Below are the code and all the weights of a small trained network. Each question names an input and a class and asks about switching units off, where a switched-off unit gives its printed mean instead of its output.

import numpy as np


def w(rows, s, z=0):
    codes = np.array(rows[::2]) - 128.0
    scale = np.full(codes.shape[1], s)
    scale[-1] = z or s
    return codes * scale


def f(y):
    return np.maximum(y, 0)


def log_softmax(a):
    a = a - a.max(-1, keepdims=True)
    return a - np.log(np.exp(a).sum(-1, keepdims=True))


def net(x, mask):
    res = np.array(x, float).reshape(1, 7) / 4 @ E
    y = f(res @ A[0][:, :-1].T + A[0][:, -1])
    res = res + np.where(mask, y, B[0][:, -1]) @ B[0][:, :-1]
    return log_softmax(res[-1] @ U[:, :-1].T + U[:, -1])


A, B = {}, {}
E = w([
[124,28,164,72,36,195,192,100,133,203],'x0',
[212,175,196,170,95,58,224,44,159,115],'x1',
[127,128,129,126,130,125,127,127,129,128],'x2',
[92,210,204,8,173,198,130,77,125,108],'x3',
[154,68,219,134,253,96,186,195,122,191],'x4',
[128,127,128,128,127,127,128,127,129,128],'x5',
[128,129,129,129,128,129,129,128,128,128],'x6',
],0.0064)
A[0] = w([
[78,71,75,90,154,187,57,192,119,155,31],'n1',
[134,137,101,126,95,147,118,110,134,120,93],'n2',
[124,169,132,130,165,120,100,119,123,116,47],'n3',
[122,168,181,60,169,164,137,101,116,120,71],'n4',
[100,213,188,12,154,158,132,85,132,125,60],'n5',
[108,163,71,123,52,140,104,97,137,95,78],'n6',
[117,103,94,114,154,158,98,158,119,123,53],'n7',
[126,144,97,122,78,143,101,112,130,101,114],'n8',
[133,97,162,130,192,116,158,149,125,140,90],'n9',
[129,93,105,168,118,114,133,137,136,127,66],'n10',
[176,179,183,174,90,75,196,69,120,131,3],'n11',
[137,85,157,138,179,114,143,158,126,136,109],'n12',
[136,76,186,136,220,104,160,154,127,150,99],'n13',
[147,76,114,182,106,107,121,153,138,126,89],'n14',
[136,110,135,122,152,125,142,146,134,133,102],'n15',
[137,89,159,132,210,115,168,150,127,145,97],'n16',
[134,100,100,202,97,94,141,159,124,151,86],'n17',
[134,33,153,74,42,176,177,118,119,164,19],'n18',
[115,117,110,122,132,126,124,136,121,130,67],'n19',
[129,254,93,201,229,76,79,153,117,75,35],'n20',
[131,87,136,116,105,139,131,117,131,141,37],'n21',
[144,186,90,175,179,116,112,149,137,121,31],'n22',
[133,122,137,132,143,123,119,121,131,140,21],'n23',
[174,185,190,186,102,83,208,86,130,104,5],'n24',
[125,21,171,96,31,195,176,114,127,162,13],'n25',
[148,79,173,129,204,116,157,157,123,139,95],'n26',
[144,161,163,162,115,92,179,75,132,134,17],'n27',
[130,202,75,137,20,138,116,81,130,100,86],'n28',
[114,114,89,128,180,156,90,166,126,109,55],'n29',
[133,51,88,224,97,80,136,152,124,140,80],'n30',
[119,110,110,121,139,154,104,162,114,120,52],'n31',
[124,172,73,111,44,126,100,95,110,112,93],'n32',
[147,128,138,139,125,110,146,99,131,122,36],'n33',
[134,176,182,74,180,175,150,129,124,124,127],'n34',
[113,108,89,115,157,172,95,172,124,128,59],'n35',
[130,156,122,145,152,116,108,123,118,127,62],'n36',
[142,62,88,220,94,85,139,158,120,139,80],'n37',
[121,88,113,148,140,94,135,124,127,133,125],'n38',
[149,80,103,166,115,113,125,140,130,118,67],'n39',
],0.0098,0.0022)
B[0] = w([
[131,31,140,76,125,141,138,157,139,134,231],'n1',
[131,130,135,157,131,127,119,142,121,133,154],'n2',
[138,145,119,130,126,103,139,109,129,124,158],'n3',
[131,171,118,112,131,184,121,110,121,111,195],'n4',
[142,188,107,91,125,213,126,99,123,111,225],'n5',
[121,133,149,195,134,139,116,148,122,155,191],'n6',
[127,91,130,103,123,136,132,144,132,139,172],'n7',
[130,124,141,176,130,135,118,140,121,141,171],'n8',
[118,130,133,181,118,129,118,139,120,148,192],'n9',
[128,148,126,118,128,156,126,113,127,126,167],'n10',
[118,42,129,74,127,135,129,159,132,138,208],'n11',
[116,134,138,171,118,125,111,146,129,145,192],'n12',
[124,126,130,219,124,134,108,154,126,147,227],'n13',
[136,158,122,111,130,166,119,113,128,119,190],'n14',
[126,123,130,151,124,125,118,133,123,128,155],'n15',
[123,127,138,195,122,128,108,143,121,145,207],'n16',
[129,169,126,100,125,169,129,107,113,124,200],'n17',
[136,153,114,123,130,29,157,109,138,104,220],'n18',
[127,118,129,120,120,134,131,132,132,127,139],'n19',
[134,162,119,109,123,3,170,92,135,110,254],'n20',
[130,138,125,122,132,98,131,114,132,129,151],'n21',
[135,147,123,122,126,77,145,107,142,115,182],'n22',
[131,128,132,139,125,132,138,132,123,136,131],'n23',
[120,40,126,69,131,137,124,153,137,133,211],'n24',
[131,156,118,117,143,13,150,104,135,104,229],'n25',
[121,126,138,200,121,129,110,145,124,143,210],'n26',
[121,71,132,93,132,136,127,152,132,130,180],'n27',
[118,117,141,211,128,139,104,160,122,155,210],'n28',
[129,79,130,94,138,125,139,140,138,131,183],'n29',
[133,178,126,99,132,194,123,98,120,109,233],'n30',
[120,93,133,108,133,134,126,132,128,132,161],'n31',
[124,128,138,199,132,141,114,149,123,150,192],'n32',
[130,104,131,115,134,131,125,143,132,125,147],'n33',
[133,174,125,119,122,183,118,105,119,125,199],'n34',
[128,72,136,103,119,135,123,140,131,131,184],'n35',
[127,134,124,124,129,101,136,125,121,118,150],'n36',
[131,185,121,99,132,191,123,106,129,111,228],'n37',
[126,140,129,123,125,154,127,116,120,127,166],'n38',
[133,160,124,112,134,160,129,122,125,129,174],'n39',
],0.027,0.0096)
U = w([
[93,140,148,243,116,123,80,184,103,192,254],'0',
[139,200,92,84,126,210,112,86,105,105,118],'1',
[133,153,96,125,137,1,186,102,150,103,114],'2',
[101,16,131,55,126,140,130,196,150,155,39],'3',
],0.0072,0.0007)

Each question gives the input, the list of numbers given to net, and the class t.
The units are the neurons (one row each of A and B). Each row of codes is followed by its name. A weight is (code - 128) times the scale printed after its matrix; where a second scale follows, it is the last column's (A, B and U).
mask holds one flag per neuron, in row order. A switched-off neuron (its flag False) gives its mean, the last column of its row in B, instead of its output. The means were averaged over made-up inputs and are rounded, as every weight is.
A unit's drop is (log p(t) with every unit on - log p(t) with that unit switched off) / (log p(t) with every unit on - log p(t) with every unit switched off).
The circuit of an input: a set's keep is (log p(t) with only the set's units on - log p(t) with every unit switched off) / (log p(t) with every unit on - log p(t) with every unit switched off). Starting from the 12 units with the biggest drops (on a tie, the unit counted first), units are removed one at a time, each time the one whose removal leaves the highest keep (on an exact tie, the one counted first), for as long as the keep stays at least 0.8.
circuit, biggest first: the units of the circuit, biggest drop first
k most important neurons: the k neurons with the biggest drops, biggest first
drop of u: that unit's drop, to one decimal
input [2,8,4,4,7,0,5], class 3: 4 most important neurons => n24, n11, n27, n28
input [-8,-1,2,6,5,3,1], class 2: circuit, biggest first => n20
input [-6,8,-1,-4,4,6,1], class 3: 2 most important neurons => n24, n11
input [-5,6,3,-8,-7,4,-7], class 1: 3 most important neurons => n30, n37, n17
input [-6,0,-7,2,-5,3,0], class 2: 2 most important neurons => n20, n13
input [-2,5,3,-5,-4,7,-6], class 1: 2 most important neurons => n1, n37
input [-8,2,6,7,-1,1,8], class 2: 3 most important neurons => n20, n30, n37
input [8,-1,2,-6,0,0,5], class 2: 2 most important neurons => n25, n18
input [6,2,-5,-5,0,5,-8], class 2: 2 most important neurons => n25, n18
input [6,8,0,0,3,6,1], class 3: 2 most important neurons => n11, n24
input [6,-7,-8,-7,1,-7,-7], class 1: 3 most important neurons => n30, n37, n20
input [1,3,1,5,-5,-4,-8], class 0: 2 most important neurons => n28, n30
input [0,1,-2,-6,-5,-6,3], class 1: 3 most important neurons => n30, n37, n13
input [6,5,-8,0,4,-4,8], class 2: circuit, biggest first => n25
input [1,-2,-1,1,-2,8,7], class 0: 2 most important neurons => n24, n11
input [6,-4,3,2,7,-1,4], class 0: 2 most important neurons => n20, n13
input [-2,-5,-7,-7,5,3,6], class 1: drop of n37 => 0.1
input [-1,-6,-1,7,8,-5,7], class 0: drop of n13 => 0.5
input [-1,-7,-6,-7,-1,6,3], class 1: drop of n11 => 0.3
input [1,-6,2,2,-4,-5,3], class 3: circuit, biggest first => n1
input [8,-8,6,-6,-5,8,-5], class 2: drop of n24 => 0.2
